Below are the code and all the weights of a small trained network. Each question names an input and a target symbol and asks about switching units off, where a switched-off unit gives its printed mean instead of its output.

import numpy as np


def w(rows, s, z=0):
    codes = np.array(rows[::2]) - 128.0
    scale = np.full(codes.shape[1], s)
    scale[-1] = z or s
    return codes * scale


def f(y):
    return y / 2 * (1 + np.tanh(0.7978845608 * (y + 0.044715 * y**3)))


def softmax(a):
    e = np.exp(a - a.max(-1, keepdims=True))
    return e / e.sum(-1, keepdims=True)


def log_softmax(a):
    a = a - a.max(-1, keepdims=True)
    return a - np.log(np.exp(a).sum(-1, keepdims=True))


def net(x, mask):
    ids = ['ΓΠΨαδελμξτφω'.index(c) for c in x.split()]
    T = len(ids)
    res = E[ids] + P[:T]
    u = 0
    for l in range(2):
        q, k, v = (res @ M[l].T for M in (Q, K, V))
        z = softmax(np.where(np.tri(T) > 0, q @ k.T / 4**0.5, -1e9)) @ v
        res = res + np.where(mask[u], z, O[l][:, -1]) @ O[l][:, :-1]
        u += 1
        y = f(res @ A[l][:, :-1].T + A[l][:, -1])
        res = res + np.where(mask[u : u + 12], y, B[l][:, -1]) @ B[l][:, :-1]
        u += 12
    return log_softmax(res[-1] @ U[:, :-1].T + U[:, -1])


Q, K, V, O, A, B = {}, {}, {}, {}, {}, {}
E = w([
[186,103,105,173,210,115,216,115,175,178],'Γ',
[150,39,166,149,217,71,165,89,82,121],'Π',
[216,211,118,206,123,74,111,128,161,177],'Ψ',
[200,78,160,134,193,11,155,134,167,109],'α',
[99,125,154,110,111,182,160,127,95,87],'δ',
[119,237,80,122,96,125,149,165,164,166],'ε',
[67,127,59,195,202,133,54,186,102,178],'λ',
[111,141,233,149,83,97,69,173,139,203],'μ',
[154,144,152,167,128,95,93,157,72,70],'ξ',
[194,96,49,132,133,62,173,122,81,112],'τ',
[151,64,124,87,110,121,50,17,208,138],'φ',
[193,90,86,71,6,146,161,174,116,214],'ω',
],0.017)
P = w([
[11,147,139,241,158,99,200,139,95,13],'0',
[60,132,156,254,121,122,176,127,66,68],'1',
[95,137,162,200,116,119,165,138,82,55],'2',
[151,147,184,107,167,112,136,136,68,67],'3',
[198,141,183,96,142,119,95,148,56,86],'4',
[209,161,214,71,143,89,69,143,78,89],'5',
[203,155,221,78,93,56,40,133,107,93],'6',
[164,191,138,165,48,108,161,149,95,8],'7',
],0.0054)
Q[0] = w([
[107,144,134,123,85,108,238,128,145,121],'L0H0',
[184,97,119,72,136,145,18,54,151,136],'L0H0',
[13,156,37,216,225,255,113,61,199,232],'L0H0',
[90,110,145,143,203,120,96,184,171,203],'L0H0',
],0.0053)
K[0] = w([
[79,134,129,163,73,198,143,103,164,187],'L0H0',
[196,234,79,106,81,154,90,109,69,116],'L0H0',
[143,183,137,238,132,82,197,243,107,207],'L0H0',
[91,109,119,182,129,147,179,253,86,170],'L0H0',
],0.0069)
V[0] = w([
[123,77,142,51,103,116,159,102,72,162],'L0H0',
[207,221,71,130,123,170,121,48,149,191],'L0H0',
[185,190,182,109,157,128,202,255,24,142],'L0H0',
[57,125,83,176,157,135,193,163,179,111],'L0H0',
],0.0041)
O[0] = w([
[123,110,100,238,107,108,143,165,190,104,112],'L0H0',
[119,134,123,169,145,101,135,94,85,205,1],'L0H0',
[142,48,125,139,23,255,175,163,107,80,159],'L0H0',
[194,154,107,122,96,102,141,107,163,104,103],'L0H0',
],0.0094,0.0016)
A[0] = w([
[101,148,118,118,223,117,98,97,125,86,55],'L0N0',
[206,115,218,174,128,177,123,121,42,168,180],'L0N1',
[136,204,38,164,181,191,112,126,135,137,254],'L0N2',
[99,78,164,36,34,224,140,113,116,136,163],'L0N3',
[77,132,61,166,155,141,46,92,209,67,136],'L0N4',
[154,125,152,91,209,54,185,173,153,85,125],'L0N5',
[123,64,136,186,143,87,107,122,63,75,122],'L0N6',
[149,2,177,137,115,176,184,41,155,82,137],'L0N7',
[115,72,94,109,152,95,87,82,127,144,152],'L0N8',
[98,81,59,126,137,65,167,122,188,215,204],'L0N9',
[203,122,130,143,122,90,95,139,165,88,116],'L0N10',
[156,112,118,96,127,231,134,144,206,176,248],'L0N11',
],0.0069,0.003)
B[0] = w([
[133,143,124,167,55,198,204,123,175,109,165],'L0N0',
[106,131,146,184,174,37,186,110,154,79,243],'L0N1',
[58,157,199,100,254,76,129,205,166,152,187],'L0N2',
[44,150,163,183,68,204,156,65,116,109,227],'L0N3',
[176,83,196,53,194,132,150,97,81,54,147],'L0N4',
[36,101,54,196,75,176,64,166,103,159,253],'L0N5',
[138,229,88,143,135,143,148,135,62,74,224],'L0N6',
[65,51,75,112,195,133,74,92,137,175,240],'L0N7',
[156,246,124,105,199,120,146,113,133,122,164],'L0N8',
[227,143,117,74,102,219,54,133,49,185,191],'L0N9',
[126,77,123,66,126,223,132,248,198,69,219],'L0N10',
[104,157,206,134,82,223,117,102,177,221,180],'L0N11',
],0.0062,0.0046)
Q[1] = w([
[175,73,32,54,79,137,160,58,58,33],'L1H0',
[134,146,160,167,59,212,3,107,148,149],'L1H0',
[135,57,116,134,13,90,163,34,124,66],'L1H0',
[96,38,161,124,84,138,143,100,159,102],'L1H0',
],0.0055)
K[1] = w([
[114,81,152,140,129,113,254,160,103,82],'L1H0',
[149,135,239,126,116,162,142,129,164,92],'L1H0',
[148,165,101,112,98,144,217,141,124,100],'L1H0',
[156,101,114,160,161,177,194,97,98,136],'L1H0',
],0.0079)
V[1] = w([
[149,66,63,114,186,162,118,29,102,65],'L1H0',
[170,120,183,3,44,113,55,61,114,160],'L1H0',
[176,107,96,192,157,195,124,189,199,86],'L1H0',
[100,192,7,110,141,172,137,187,54,219],'L1H0',
],0.0055)
O[1] = w([
[139,100,22,91,196,164,221,134,2,144,130],'L1H0',
[112,90,20,193,152,179,52,83,65,81,5],'L1H0',
[47,99,168,79,147,144,135,148,94,187,194],'L1H0',
[114,61,104,60,107,175,73,198,138,161,139],'L1H0',
],0.0084,0.0029)
A[1] = w([
[106,217,156,27,71,170,156,111,176,136,2],'L1N0',
[101,152,149,138,109,125,81,203,74,53,137],'L1N1',
[246,127,28,103,147,51,128,173,104,115,167],'L1N2',
[149,83,149,132,79,163,192,177,91,118,101],'L1N3',
[178,104,121,130,186,76,174,85,45,126,85],'L1N4',
[150,71,151,99,72,33,211,180,172,120,95],'L1N5',
[221,157,129,108,73,129,136,175,149,215,56],'L1N6',
[121,46,208,124,119,105,152,182,121,97,84],'L1N7',
[134,131,159,117,11,148,118,173,186,105,77],'L1N8',
[254,175,141,137,134,89,110,205,127,133,63],'L1N9',
[82,99,191,94,189,67,145,189,150,63,28],'L1N10',
[130,42,153,51,86,167,165,102,224,148,113],'L1N11',
],0.0068,0.0043)
B[1] = w([
[73,212,54,117,99,160,116,136,188,115,174],'L1N0',
[196,63,187,44,100,94,228,152,34,144,224],'L1N1',
[64,69,159,70,65,122,180,141,165,137,255],'L1N2',
[165,175,55,121,120,130,65,114,154,128,220],'L1N3',
[111,191,2,44,124,164,171,109,109,190,198],'L1N4',
[119,130,70,174,125,10,109,123,150,63,237],'L1N5',
[108,101,82,197,213,189,161,107,180,85,178],'L1N6',
[86,96,60,197,111,84,78,82,30,154,231],'L1N7',
[166,199,120,103,116,84,123,114,131,192,252],'L1N8',
[91,168,163,170,157,200,189,74,79,60,197],'L1N9',
[172,176,96,151,206,192,23,90,17,125,233],'L1N10',
[169,90,125,164,118,197,153,160,174,145,223],'L1N11',
],0.0065,0.0063)
U = w([
[167,69,186,130,160,117,213,162,124,175,158],'Γ',
[95,154,76,134,145,97,121,48,63,165,2],'Π',
[176,154,110,183,178,120,130,94,139,50,144],'Ψ',
[103,70,71,143,133,111,23,143,133,27,177],'α',
[22,94,180,119,130,165,181,96,107,65,192],'δ',
[87,171,133,68,138,109,123,172,158,109,127],'ε',
[113,140,192,79,170,158,92,165,74,152,116],'λ',
[79,111,190,98,107,41,134,82,102,195,161],'μ',
[254,128,154,96,115,128,175,115,53,92,129],'ξ',
[153,99,128,39,86,65,196,141,142,110,139],'τ',
[183,135,125,76,146,101,118,88,119,119,120],'φ',
[177,138,110,136,96,161,109,107,91,138,97],'ω',
],0.0073,0.005)

Each question gives the input, a string of symbols that net reads in full, and the target symbol t.
The units are the heads (4 rows each of Q, K, V and O) and the neurons (one row each of A and B). Each row of codes is followed by its name. A weight is (code - 128) times the scale printed after its matrix; where a second scale follows, it is the last column's (O, A, B and U).
mask holds one flag per unit, layer by layer, with each layer's heads first. A switched-off unit (its flag False) gives its mean, the last column of its rows in O or B, instead of its output. The means were averaged over made-up inputs and are rounded, as every weight is.
A unit's drop is (log p(t) with every unit on - log p(t) with that unit switched off) / (log p(t) with every unit on - log p(t) with every unit switched off).
The circuit of an input: a set's keep is (log p(t) with only the set's units on - log p(t) with every unit switched off) / (log p(t) with every unit on - log p(t) with every unit switched off). Starting from the 12 units with the biggest drops (on a tie, the unit counted first), units are removed one at a time, each time the one whose removal leaves the highest keep (on an exact tie, the one counted first), for as long as the keep stays at least 0.8.
circuit, biggest first: the units of the circuit, biggest drop first
k most important neurons: the k neurons with the biggest drops, biggest first
k most important neurons of layer l: the k neurons of layer l with the biggest drops, biggest first
input ε φ Γ, target Π: circuit, biggest first -> L1H0; L0N7; L1N4
input ω α φ Π α ξ, target λ: 2 most important neurons of layer 0 -> L0N5; L0N4
input Γ ε φ τ ε ω ω, target α: circuit, biggest first -> L1H0; L0H0; L1N6
input ω δ φ Ψ, target Π: circuit, biggest first -> L1H0; L0N7; L1N4
input μ φ ξ, target Π: circuit, biggest first -> L0H0; L1H0; L1N4
input φ ω Ψ ω τ, target α: 2 most important neurons -> L0N0; L0N9
input α ξ φ ξ, target Π: circuit, biggest first -> L0H0; L0N7; L1H0
input ω φ ε τ ω ε ω ξ, target α: circuit, biggest first -> L0H0; L1H0; L0N9
input ω ε φ μ Γ Ψ ω Π, target α: circuit, biggest first -> L1H0; L0H0
input ξ φ μ, target Π: 4 most important neurons -> L0N7; L1N4; L0N1; L0N11
input ω φ Γ, target Π: circuit, biggest first -> L1H0; L1N4; L0N7
input α Π Π τ φ τ, target Π: circuit, biggest first -> L0H0; L1N4
input δ τ α φ Ψ, target Π: circuit, biggest first -> L1H0; L0H0
input ω α μ Γ λ Ψ ω, target ω: most important neuron -> L0N3
input Ψ φ λ, target Π: 3 most important neurons -> L0N7; L1N4; L0N10
input ε ε ε, target ε: most important neuron -> L1N0
input μ φ ε, target Π: 3 most important neurons of layer 0 -> L0N2; L0N4; L0N7
input μ Γ Γ ε, target ε: circuit, biggest first -> L1N0; L1H0
input α λ λ ω μ, target μ: 2 most important neurons of layer 1 -> L1N8; L1N7
input τ φ δ, target Π: most important neuron of layer 1 -> L1N4
input Γ ω φ ε, target Π: 2 most important neurons -> L0N7; L0N4
input λ ξ Π φ δ, target Π: 3 most important neurons -> L1N4; L0N7; L0N4
input φ Ψ τ ε ω Π, target α: 3 most important neurons of layer 0 -> L0N0; L0N9; L0N5
input τ ω φ α, target Π: 2 most important neurons -> L0N0; L0N7
input φ Π ω ε, target α: 2 most important neurons of layer 1 -> L1N8; L1N4
input λ ξ α ε ε φ ω, target Π: 2 most important neurons -> L0N9; L0N7
input ξ ξ φ, target δ: most important neuron -> L0N3
